Each row is followed by its class.
[ 23.8  22.0 -17.5  -2.2 -24.1   3.0 -16.3  -4.9  -6.1   7.1 -20.2   3.5
  31.8   7.0 -33.2   2.4  17.1   8.5  -7.3  -4.1 -24.0] | pulir
[ 19.9  22.1 -14.5 -14.4 -11.0 -17.5  -5.1 -37.1   8.6  26.2 -28.1  16.8
  52.9  14.1 -42.2   5.3  25.3 -12.5   3.3   4.1 -15.2] | pulir
[ 35.3  20.9   5.1 -24.3  -2.8 -18.3  -5.8 -11.2  -0.3 -15.3 -13.3   6.1
  13.8  16.1  -2.5   4.6   2.6   4.5  -9.5 -12.6 -17.2] | firag
[ 13.1  19.1 -14.4  -8.0  -3.4   3.9  -2.3 -15.2   8.7   8.6 -17.1   2.2
  29.4  -2.4 -22.5  -6.5  16.0  -9.4  -1.4  -4.5  -6.8] | tem
[ 46.9  20.3 -16.0 -36.0 -14.5 -23.4  -1.4  -1.0  -3.8   7.1 -20.8   6.2
  55.9   9.5 -33.5 -10.3   7.4   1.9  -2.4   3.5 -26.0] | firag
[ 21.9  20.7 -23.0 -18.1 -10.3  -6.8  -6.8 -17.7 -22.1  12.0 -32.6  18.3
  51.3   4.0 -18.7  11.5   9.3   7.1   5.3  11.4  -7.9] | firag
[ 20.7  13.1  -2.8  -4.6 -10.4 -30.9 -19.5 -13.7   8.8   9.2 -27.4  11.2
  56.2  15.8 -34.5  -3.7   6.9  10.0  -0.9  18.8 -26.2] | firag
[-20.1   3.8  12.6  -8.4  -2.1 -11.5 -16.7  23.6   9.2  -6.2 -14.3   6.6
 -26.1  10.0  -0.6  -5.7  -5.4   5.6  -2.4 -10.4 -13.2] | firag
[ 18.5  15.7  -1.9   4.6  -6.8  -3.8   1.3 -19.2  -4.9  14.7 -24.0   0.5
  39.2   4.0 -27.2  -5.2  18.0  -1.5  -1.9  -7.2 -21.1] | pulir
[ 20.1  20.1   5.6 -22.6 -10.0 -30.0  -7.6 -14.0   4.3   0.7 -31.6  28.6
  70.8  18.1 -35.4   6.3  10.7   2.1  -4.0  -5.6  -7.0] | firag
[ 20.1  22.9  -7.0 -22.6  -6.6 -30.9 -12.4  -8.0  13.2 -11.5 -19.4   7.6
  24.3   3.4 -24.1   6.7   8.4   6.6  -7.4  16.7 -18.2] | firag
[ 11.7  18.8  -0.6 -10.9   1.3 -19.1 -15.0  -0.2   4.5  -2.8  -7.5   7.7
  17.8  17.1 -19.1   8.9  -1.3   8.3  -1.3   2.2  -8.9] | firag
[ 28.3  30.3  -0.3 -23.1  -4.3 -20.1 -15.4 -30.3   0.3  -0.6 -17.4  18.5
  28.2  13.9 -20.6   3.0   8.5   8.0  -0.4   4.3 -25.8] | firag
[ 22.4   9.6  -6.9 -15.3   4.7 -23.7 -14.1 -19.8   2.0  -6.7 -39.1  16.0
  47.8  20.4 -42.9  17.4  14.5   8.0   1.9  -2.2 -13.3] | firag
[ 39.4  25.0 -20.2   3.5  -2.0 -16.4  -6.5 -21.6  -0.7   9.8 -24.3  11.9
  36.2  21.3 -34.2  -6.8  12.3  -4.0   1.8   2.3  21.1] | pulir
[  0.5  13.6   7.7 -12.6   5.6 -10.8  -9.6  -4.8   8.4 -19.1  -7.5  -2.5
  22.8  24.3  -7.3  12.6  -2.3  25.6  -3.8  -2.0 -18.6] | firag
[ 34.8  33.2  -1.6   7.3 -12.9 -15.1  -1.4 -37.3  -4.6   3.6 -34.0  14.9
  56.7  13.3 -39.3  13.5  41.4  10.5   3.8  13.2 -30.2] | pulir
[ 13.0  28.0   5.6 -37.5  -9.4 -27.1  -9.7 -28.0 -25.1  -1.1 -21.9  16.1
  59.1  -2.3 -22.6  -4.0   4.1  14.9 -10.2   4.9 -30.6] | firag
[ 27.6  22.2   3.8 -28.0   6.3 -28.2 -20.1 -10.1  -6.3  12.1  -7.2   2.3
  34.2  10.0 -17.5 -15.4  -1.3  10.5  -2.0  -1.6 -33.5] | firag
[ 50.1  36.3  -8.1 -14.2  -5.4 -24.6 -16.4 -11.0   5.8  -0.5 -20.1   6.5
  83.5  17.7 -44.2 -15.3   8.4  23.6   0.0  11.6 -25.4] | firag
[ 44.7  22.8 -14.5  -5.5 -13.7 -23.7 -10.2 -12.2 -15.1   3.6 -35.8  17.0
  60.5  19.5 -38.8  -2.0  -3.7  12.6  -9.4   8.3 -29.0] | firag
[ 32.0  20.5 -17.2 -25.5 -14.8 -15.6 -11.7 -17.0   5.1  -4.0 -43.9   6.9
  50.1  15.9 -53.2  13.6  24.7  12.9   0.3   2.2 -10.1] | firag
[-20.0 -11.3  -8.2 -12.2  16.9  -7.6 -15.1  24.3   1.3 -10.5  15.5  16.8
 -65.6 -16.9  41.8  13.0   6.4 -32.3  -4.1  -9.7  24.9] | firag
[ 24.8  28.3  -0.1 -12.5  -9.3 -22.3 -17.6 -34.3  10.0  -6.4 -21.5  10.4
  70.1  17.4 -40.6  -7.9 -56.8   7.6  -4.7   0.7 -32.9] | firag
